Each row is followed by its class number.
[ 475   25 -317 -202   73 -303   44 -357  119  204  216  100 -192   20
 -248 -266 -349  -33  158  523   -6   -3 -133 -142 -204 -175  155  114
   35  440  157  221 -588   51  150  326]
7
[ 428  215 -136  145  133 -443   73 -109   93   82 -341  -90   20  329
 -315 -424 -290  409 -110 -106   28  107  -33   12 -473  131 -242  356
 -159  251  -36   49 -186 -278   93   -2]
3
[-101   56 -276 -337  230  167 -347   15   26 -194  -94  487  114  328
   78  519  507  -46   70  241 -245  164  147  -67 -189   50 -334  -72
   80   -1  381  -74  -16    6 -129  -64]
6
[ 359  172 -225 -419  349  201 -274  167  402  -66 -116   28   50  124
  -55  544  703  -29  261  204  -92   72   55  -50 -151 -235  -88   25
  -25 -222  497  -74  -46   -8  -52   43]
1
[ 414  157 -129   20  142 -463  156   43   27   14 -334  -76  -54  443
 -322 -274 -203  247 -227 -349  337  -55  191 -207 -447  200 -172  186
 -124   86 -279   20   15 -356   12  -25]
2
[ 403   42   26  -38   30 -290  439   62  -40  -35    1  -79   70  488
 -158 -211   -3  386 -222 -436  461 -258  314 -240 -494   34 -290  100
 -217  174  -55  172  108 -233  -86 -301]
2
[ 558  127   17  295 -310  256 -180  328 -129 -153  281   32 -122 -328
  -94 -358 -507  361  220 -250 -469 -299 -206  209  239   73 -179 -183
  119 -576  180  316 -323  152 -170   32]
4
[ 850  175 -230   56 -146 -219    6  307   76  -95  107  -72  142  455
 -339  -99  -78  380 -251 -470    3 -143  127 -102 -241    2   77  102
 -111  132   26   71 -227 -182  -20   90]
1
[ 578   75  -12  205   36   -4  105  249 -339  -27  325  208 -285 -335
 -136 -478 -396   21  374  136 -441 -438 -138  135  327  -81  217 -395
  140 -788  190  198 -106  205 -302 -169]
3
[ 599   19  -72  197   43  439  -79  331 -491   91  134  210 -321 -191
 -137 -446 -407  149  327  -24 -320 -337 -323  247  327  145 -277 -289
   -1 -814   82  381 -198  167 -240 -241]
5
[ 299  126 -176 -115 -153 -398 -147 -252  127    6  235   49 -272 -223
 -244 -299 -348 -148  152  264  302  -64  210 -110 -335  116  217 -166
  167  282  214  144 -462  -81  152  447]
7
[ 344   54    1  -17  -37 -261  342   20   -8  101  105   -7   35  300
 -496  -91 -122  220 -105 -317  386  -35  -73 -173 -353  324 -101   20
 -382  317 -213  198  -34 -240  214 -177]
3
[ 393  271 -462  112  167 -347   93 -206 -304  -63  344  305 -585  115
  -48 -381 -364 -184  357  379  142  -43  341 -100  -74  280  238 -334
  608  498  247   86 -460  270  209  126]
2
[ 443  128 -164 -510  391  352 -115  -60   21    6   16  180  195  504
   26  268  461  -37  200  227  -85 -275   20 -383  -96 -173 -564  248
 -123 -126  256   19   42 -219 -144  -61]
4
[ 596   15 -455 -185   75 -307  -88  -77  -12   95  217  284 -173  179
 -186 -200 -125  -83  -27  159  448 -202  141 -110 -248  100  153 -199
  231  468  120  160 -317   16   92  157]
3
[ 564  178 -197    0  160  184  209   99 -218  167  277  377 -444 -174
  -39 -301 -449  107  401  219 -219 -338  -56  100  183  262 -302 -104
  127 -380  197  326 -315  306  -23 -312]
2
[ 643   28   99  154 -117  276  260   91 -255   78  365 -142 -405 -208
 -291 -452 -404  110  494  244  -36 -409 -208   99   97  -17  -47 -286
   37 -584  186  460 -377  140 -132    9]
1
[ 613   73  -44  213 -360  250  -75  329 -160   -3  238    1  -75 -296
 -319 -207 -580  173   57 -247 -433  -91 -260  225  379   59  -83 -170
   89 -565  266  415 -557   87 -283  -50]
0
[ 521   68 -210  -84  106 -569  334 -344  -43  163  667 -119 -420    8
 -282 -295  -65 -207  188  413  349 -186  184 -156 -197   20  550  -79
  -43  445  209  201 -522   32   66  257]
6
[ 528   58  -87   46 -149   67  159   66 -141  160   95  -46   12  -84
  -55 -346 -559  178  261  142 -174 -331 -148  247  109   32 -294  -31
   14 -608  265  312 -146  -37 -290    3]
0
[ 437  199 -468   46   94 -245  120  -66 -218  -12  281   67 -467  -89
  -81 -207 -325 -226  348  207  318  -64  234  -81  -40  425  135 -159
  441  531   -6   27 -415  -39  335  381]
4
[ 286  114 -270    3  173 -233  443  -88   -3  -55 -148  107   84  371
 -128   42  -25  468   13 -307  142 -141   -2 -350 -537  223   18   64
  -49  205 -309  -16   12  -81   24 -119]
6
[ 719   81 -113  386 -231  302  -40  474 -351    1  191  210 -112  161
 -161 -296 -326  183   87  -77 -152 -452 -164  284  427  156 -217 -278
 -136 -565 -123  431 -166  206 -403  -13]
2
[ 498  150  -88  101 -175  268  -26  335 -463  -35  262  285 -302 -166
 -136 -486 -258  141  178   58 -187 -247  -99  141  160    2 -265 -252
   75 -618  239  366 -247  154 -230 -309]
2
[ 421   82  -89  277   18  154   -1  289 -538 -121   40  197 -310   26
  -60 -113 -183  397  -73 -258 -285 -320 -271  581  482  468   50 -359
  307 -475    4  345  -98  405 -293  -95]
1
[ 801  110 -319 -446   33  198 -186  483  319 -123  183  204  289  294
 -134  708  579  -50  122   80 -187   43 -200    8   37 -365  -87  -44
 -299 -230  378   31   45 -179 -232  302]
3
[ 633 -123   32   91   12 -325  289 -150 -181   77  185 -375  173  664
 -501 -444 -198  379  -84 -443   59 -153  -39 -541 -302 -281  -93  312
 -249  154 -210  177 -360 -427 -111 -224]
0
[ 625   31 -172  326 -137  438  124   92 -563  -32  182  249 -133  119
  -22 -479 -459  180  302 -216 -283 -377 -177  158  457  332 -147 -333
  240 -810   57  388 -198  328 -460 -211]
1
[ 543   74 -132 -124  102 -626  -97 -268   80  175  420   -7 -277  -41
 -131 -227 -205  -41  176  160  312 -129  -79 -138 -187    4   80  104
   56  655  441  259 -659 -142  -27  453]
7
[ 286  298 -269 -369  387  332 -139   85   53 -179   10  351 -206  140
 -107  580  358  -67  384  525 -542  193  -12  -87 -187 -210 -389    9
   86 -191  660   49 -390   16  -39  -95]
2
[ 399  -15 -196  342 -112  305   50  387 -500  -75 -107  -42  -86   -9
   78 -448 -517  265  275 -240 -150 -189 -139  233  569   81 -467  -93
  503 -429   79  282 -102  138 -519 -232]
0
[ 591  103 -169  -97 -231  -66  246 -161 -164  -18   -7 -159  277  474
 -128 -413 -254  553 -294 -636  141 -254    9 -285 -511   99 -373  458
 -160  -22 -431   64 -117 -422   81   -7]
4
[ 436  -33 -323 -134  119  -31  163 -165  119  -42 -169  173  174  361
 -222 -358 -172  428 -206 -200    2 -216   95 -101 -628   82 -273  500
 -233   76 -156  -97 -150  -62  115  -19]
7
[ 620  114 -112  331 -336  367    7  386 -342 -108   57   92 -287 -183
 -148 -417 -340  110   70  -56 -366  -35 -137  327  251 -130  109 -345
  395 -793  283  236 -254  198 -229 -128]
1
[ 750  -71  246  119 -147  251   15  278 -219  106  393  129 -161 -140
 -303 -328 -414  243  109    5  -39 -709 -328  309  193  -13 -133 -342
  -87 -461  249  434 -203   93 -287   32]
2
[ 543   91 -199 -269  243   89 -117  300  -39 -117   58   18   77  314
 -100  560  450 -164  122   52 -192 -109   47 -110  254 -214 -141   26
   67 -283  364   -7 -108 -264 -465  123]
0
[ 707    6 -416  254  -77  391  -96  229 -656  -56  106  581    2  378
  177 -301 -489  159   24 -222 -439 -192 -106  197  491  511 -233 -136
  131 -573  116  235 -121  170 -363 -147]
1
[ 805 -100 -199   59 -303 -106  -28  111 -280   43  112 -223   91  415
 -267 -600 -142  409 -177 -650  166 -183   51 -123 -258 -224 -139   63
 -156  -71 -145  261 -415 -237 -320   71]
5
[ 421  183 -515  -19   78 -605   -7    3 -106   14  367  137 -568 -190
 -218 -209 -209 -101  273  436  377 -104  222 -254 -369  115  439 -361
  384  372  230  174 -548   -4  235  155]
0
[ 421   66  -60  215 -157  202  184  215 -246   59    1  276  -90 -259
 -183 -517 -419  132  123   -5 -586 -119 -248  434  596  181 -320 -135
   39 -614  -87  318 -209  307 -243   69]
4
[ 232  149 -426 -431  176  335 -292  218  154 -194  -98  332   88  283
  232  699  646  -17  291   85  -74 -121  201  -60 -219   47 -403   93
  -20 -399  245 -272  229 -158 -276  174]
5
[ 777  143 -238  -14  -12  -77  190  -89 -328  -87  -31   -5   73  492
 -204 -548 -477  296  -89 -250  -83 -282  220 -206 -326   33 -239  244
   83 -103 -249    9 -178 -336  -26    8]
3
[ 280  -94   52 -354  160   29 -172  236  353  127   87   96  149  410
 -248  613  394 -189  224  428 -199   90 -129 -290  211 -426 -289   76
 -519   30  265  211  -12 -202 -291   87]
7
[ 627   29 -212    8  232 -234  123 -197    7  -13 -302   25  302  498
 -281 -391 -232  465 -135 -563 -196 -152  -72 -126 -250  123 -232  289
   63   87 -249 -106  -91 -231  -21  100]
4
[ 487  -24 -427 -244    7 -459   74 -280   85  103  574   91 -191   42
 -161   -9 -344  -89  267  358  265  -34  -11   35 -361   46  112    8
   99  653  330  115 -558  -88  286  444]
2
[ 353  101 -422  143   -3  -50  197   85  -23  -52 -240   67  -57  359
 -229   12 -238  399    7 -277   97  136  144  -83 -587  426 -178  113
  -18   55 -241  -61 -128 -221  375 -133]
0
[ 778  -71 -147 -283  188  309 -337   33  -43   22  334  145  150  559
   71  312  480 -101  216  195 -302 -344  -49   81  203 -263  -45   72
 -185 -162  360  -81 -122  -80 -321  378]
3
[ 477  327  -78  117  -62  357   94  225 -568  -90   19  -69 -431 -253
 -245 -325 -346  327  334  195 -369 -305 -337  204  147   13 -319  -83
  416 -753   47  301 -382   21 -180 -144]
0
[ 636  112  181   91  -65   89  203  197 -370  199  247   25 -405 -236
 -344 -480 -464   83  338  123 -398 -368 -159   47  319  -30 -242 -257
   44 -647  138  496 -565   64 -225  -43]
0
[ 118  149 -141 -530  129  210  -99   17  164  -44  128  210  112  390
  -37  742  552  -62  275  440 -197  126   -5 -419 -171 -165 -258   60
 -237 -135  345    2   33 -223  -17  -32]
0
[ 375   37 -259    5  230  -88  358 -400 -216    3  -87  -81  130  426
   23 -323 -108  422  -61 -229   50  -16   -2 -363 -350  -22 -238  413
 -129  -36 -342   99  -68 -219  -48 -341]
5
[ 516   47 -395 -215   75 -399  246 -371   26   75  535  167 -550   49
 -326 -228 -238 -325  208  560  370    5  165 -310 -436    0  516 -289
  303  465  219  187 -569   99  311  329]
6
[ 729  102  154  314   24  352   79  248 -484   17  136   15  -17   14
 -208 -538 -477  203  197 -260 -431 -432 -312  318  438  108 -135 -260
   89 -574  150  295 -183  151 -340  -44]
6
[ 317  119  -77 -547  581  258  -33   88  239  -57   61  129   -3   90
  -82  684  503 -268  328  649 -360  -22   60 -162   27 -447  -90  -41
 -184 -166  625   89  -47  -13  -93  -95]
7
[ 533   -7  -66   35  121 -256  236 -323 -238  113 -275  -81   57  698
 -425  -82   81  307 -256 -516  146  -71 -152 -374 -286   54  -54  123
  -71  -78 -679  145 -221 -404 -154 -134]
3
[ 480  168 -159  -39  -38 -525  154 -271  109  273  320   -5 -428  -82
  -41 -245  -59 -111  339  427  270  -48   75 -355 -212 -117  292   17
  -66  286   63  192 -492 -101   74  346]
7
[ 261  163 -382 -438  407  180   81  184   46  -49   25  374  -39  390
 -242  436  520  -90  472  382 -110   -9 -144 -333 -338 -301 -393 -117
 -113 -143  542  123 -149   80 -224 -274]
2
[ 467  -14 -305 -134  -79 -278 -174 -350 -102   59  588  183 -117   77
  163 -539 -112 -172   69  414  324 -313  251  -35 -124  -64  145  -14
  248  496  297  116 -453  117   -4  482]
6
[ 539  -50 -371 -466  320  202 -449  233  299  -37  204  228  286  245
   28  590  218 -172  253  162 -279  -46   34   -5   62  -87  -49   85
 -289  -59  366 -148   71 -135  103  186]
7
[ 246  149 -110 -238  470  -13 -188  282  336  -13  -61  334   13  315
 -285  421  407   82  439  323 -438  -12  -89 -294  -33 -125 -475  101
 -152  -44  561   -8 -113    6 -210 -129]
0
[ 228   92 -356 -324  477  206 -116  178  212  -62 -302  337  -35  418
  -13  741  533   54  250  228 -421  147  -44  -89 -149 -164 -429  145
  -39 -100  175  -32 -140   34  -71  -71]
7
[ 257 -127  -61 -311  245   41  -70   97   60  178   -2  147  -53  491
 -358  467  499  -38  296  507 -308  -71 -207 -145  257 -313  -49 -145
 -160 -170  -29  118  -22   13 -236   37]
1
[  41 -113 -241 -101  178 -356  118 -498  173   13  205  171 -143   75
 -164 -231  -11 -158  158  290  451 -133  258 -463 -468   72  235 -142
  187  535  194   73 -455  140   88  209]
0
[ 568  115 -360 -379  479  437 -205  159 -112  -61  104  327  128  350
   -3  713  657 -123  387   29 -337 -178 -198   33  278 -117 -424 -133
  111 -319  189   50 -138   20 -296   44]
5
[ 358   74  -88 -358  327   -5  128  126  481   79  117  191    3  226
  -30  720  444 -140  412  396 -106  144 -111  -14   20  -86 -323  198
 -403  -15  610  -11   67 -135 -224  189]
2
[ 338  370 -330 -242   36 -507  212 -215  336  312  232  121 -351 -111
    1  -74 -265  -36  179  687  417  -82  221   45 -490  163  222    0
   23  658  384   80 -220   68  479  252]
2
[ 588   26 -140  153 -154  400 -164  234 -465   72  289  268  -44  -53
  -64 -597 -575  209  274  172 -372 -387 -266  324  465  161 -222 -161
 -111 -442  113  376 -136  285 -164  -75]
7
[ 296  -25 -299 -127   29 -273   48 -311 -193   85  437   86 -292  303
 -181 -401 -348  -72  237  515  183 -165   63 -238 -163  135  241  -61
  112  510   53  110 -348  119  283  350]
0
[ 899  -12 -425  103  -54 -306  160 -106  -75   29  574    5 -340  128
 -254  193  -82 -275  -36   46  446 -132   38   16  157  -90  513 -324
  504  475  -33  265 -644  -19  -33  359]
2
